[132 140 100 152 143 135] Answer: 143

[[135 139 139 150 132 135 128]
 [119 133 127 150 139 123 109]] Answer: 132

[141 119  99 139 128 123 125] Answer: 128

[[123 101 122 130]
 [138 150 127 138]] Answer: 138

[[141 131 133 153 111 121]
 [139 111 132 155 110 134]
 [119 146 115 102 129 128]] Answer: 111

[156 116 129 114  99 118] Answer: 99

[[153 151 133 113 111 107]
 [150 157 102 138 112 146]] Answer: 111

[116 136 102 112 128] Answer: 128
---
((115, 103, 119, 132, 129, 111), (157, 149, 117, 154, 150, 110), (117, 134, 114, 129, 134, 110)) gives 119
((104, 156, 124, 105, 103, 139), (131, 124, 132, 108, 113, 121), (109, 120, 144, 118, 109, 117)) gives 124
((102, 141, 123, 99, 133), (113, 107, 132, 148, 118), (122, 119, 137, 134, 120)) gives 123
((125, 124, 137, 110), (114, 120, 116, 126), (151, 127, 127, 119)) gives 137
((141, 135, 144, 102), (148, 109, 107, 151), (128, 143, 134, 119)) gives 144
((125, 155, 140, 124, 119, 129), (138, 141, 135, 127, 126, 126), (139, 137, 107, 136, 128, 104)) gives 140
((128, 128, 129, 113, 129, 121, 141), (136, 132, 140, 127, 139, 136, 142), (129, 112, 128, 139, 124, 132, 101)) gives 129
((116, 106, 132, 110, 126, 111, 131), (104, 122, 120, 137, 103, 123, 119), (145, 120, 147, 131, 140, 145, 132)) gives 132
---
[[137 143 119 129 118]
 [128 100 131 136 126]
 [123 146 134 126 142]] --> 100

[130 150 123 130] --> 123

[[155 139 131 119 129 112]
 [130 133 125 121 133 121]] --> 112

[131 112 125 134 101 113] --> 101

[135 104 157 110] --> 104

[[135 132 105 124 136]
 [148 141 128  98 148]] --> 98
---
[[126 121 114 125 130 117 129]
 [139 150 147 121 122 127 153]]: 127

[105 101 143 116]: 143

[[156 139 125 153]
 [156 139 123 154]
 [156 139 121 153]]: 121

[115 139 132 105 146 119]: 146

[[129 104 116 114]
 [123 147 138 122]
 [126 131 127 119]]: 127

[137 122 117 154 124]: 154

[138 117 125 109 106]: 109

[[120 146 120 128 128 154]
 [108 130 137 129 129 137]
 [122 118 130 137 130 118]]: 130
---
[[124 115 114 144]
 [121 122 130 125]
 [148 151 129 117]] => 151, 148

[106 105 110 102 130 100] => 130, 110

[107 120 133 115 119 104] => 133, 120

[[136 150 129 123 112 128 114]
 [135 148 127 125 107 137 122]] => 150, 148

[ 99 113 130 128] => 130, 128

[[156 152 134 125 134]
 [116 104 116 143 131]
 [139 143 130 126 140]] => 156, 152

[126 103 130 133 135 141] => 141, 135

[111 141 143 134 124 155] => 155, 143

[113 137 139 106 114] => 139, 137
---
120  150  102  123  130 value 102, 150

127  154  110  118  115 value 110, 154

121  111  124  127  119  116  150 value 127, 150

140  108  142  127  131  152  121
128  124  118  123  125  138  124
119  131  137  121  139  123  144
value 123, 152

108  108  107  117  150
118  123  149  115  134
105  126  148  133  108
value 149, 150

150  147  125  130  112  134   99 value 130, 150
---
Input: [134 123 114 106 129 112 135]
Output: 129
Input: [128 141 152 124]
Output: 141
Input: [100 148 129 134 151 143]
Output: 134
Input: [138 139 131 100 106 143]
Output: 100
Input: [112 106 109  98]
Output: 106
Input: [118 131 126 138 123 120 153]
Output: 123
Input: [151 112 133 130 109 118 127]
Output: 109
Input: [118 158 149 122 101]
Output: 149
Input: [111 152 132 127 145 125]
Output: 127
Input: [117 105 121 122]
Output: 105
---
120  130  125  106  130  124  127 -> 124
135  131  106  118  107  139  100 -> 139
115  115  105  138 -> 105
124  129  152  144  121 -> 144
101  141  145  133  140  124  119 -> 124
131  125  104  147  133  139  135 -> 139
---
[140 135 133 129 137 104 121] result: 140, 137

[135 142 119 105  98 136] result: 142, 136

[141 124 150 127] result: 150, 141

[144 104 138 137 108] result: 144, 138

[125 128 115 126 155 135 138] result: 155, 138

[135 121 102 113 133] result: 135, 133

[[114 125 106 139 133 138 135]
 [127 118 136 132 153 120 114]] result: 153, 139

[130 121 119 156 143 122] result: 156, 143

[[129 135 154 146 120]
 [128 131 130 125 129]
 [134 134 133 137 125]] result: 154, 146
---
[116 144 102 110 110 148]: 110
[120 130 127 104 125]: 127
[156 108 143 118 112 129]: 118
[128 131 106 133 135 130 123]: 135
[104 128 128 128 133 127 113]: 133
[108 107 149 134]: 107
[152 142 129 147 119 106]: 147
[117 120 131 150]: 120
[130 125 136  99 149]: 136
[152 116 132 106 120]: 132
---
[114 107 129 101] yields 114
[126 150 122 142 117 126 136] yields 126
[116 145 135 109 136 134 107] yields 116
[140 111 150 117 141] yields 140
[127 157 122 112 124] yields 127
[104 134 116 132 116 145] yields 104
[150 155 154 133 106] yields 150
---
[[144 141 127 155 115]
 [112 126 134 141 135]
 [111 127 139 139 136]]
139

[[149 117 131 149 134 137 138]
 [136 126 130 138 132 130 136]
 [147 122 130 151 136 127 142]]
136

[[135 126 140 129 122 111 115]
 [143 107 120 136 118 123 139]
 [115 133 120 127 131 132 135]]
131

[[128 138 137 115 128 123]
 [140 136 152 132 142 116]
 [122 130 129 139 113 128]]
139

[[110 145 108 133]
 [121 142 105 127]
 [153 130 125 116]]
130

[[117 129 131 122]
 [137 129 128 126]
 [137 146 156 122]]
146

[[135 115 143 110 113 124 148]
 [145 101 133 146 143 124 148]
 [119 107 141 111 151 114 141]]
151
---
[130 154 152 128] Answer: 154
[131 105 144 124 133 135 138] Answer: 133
[150 149 135 125] Answer: 149
[118 105 144 119 133 104] Answer: 119
[108 128 129 128 107] Answer: 129
[130 133 136 119 100 125] Answer: 119
[116 102 147 129] Answer: 102
[102 148 132 120 146 109] Answer: 120
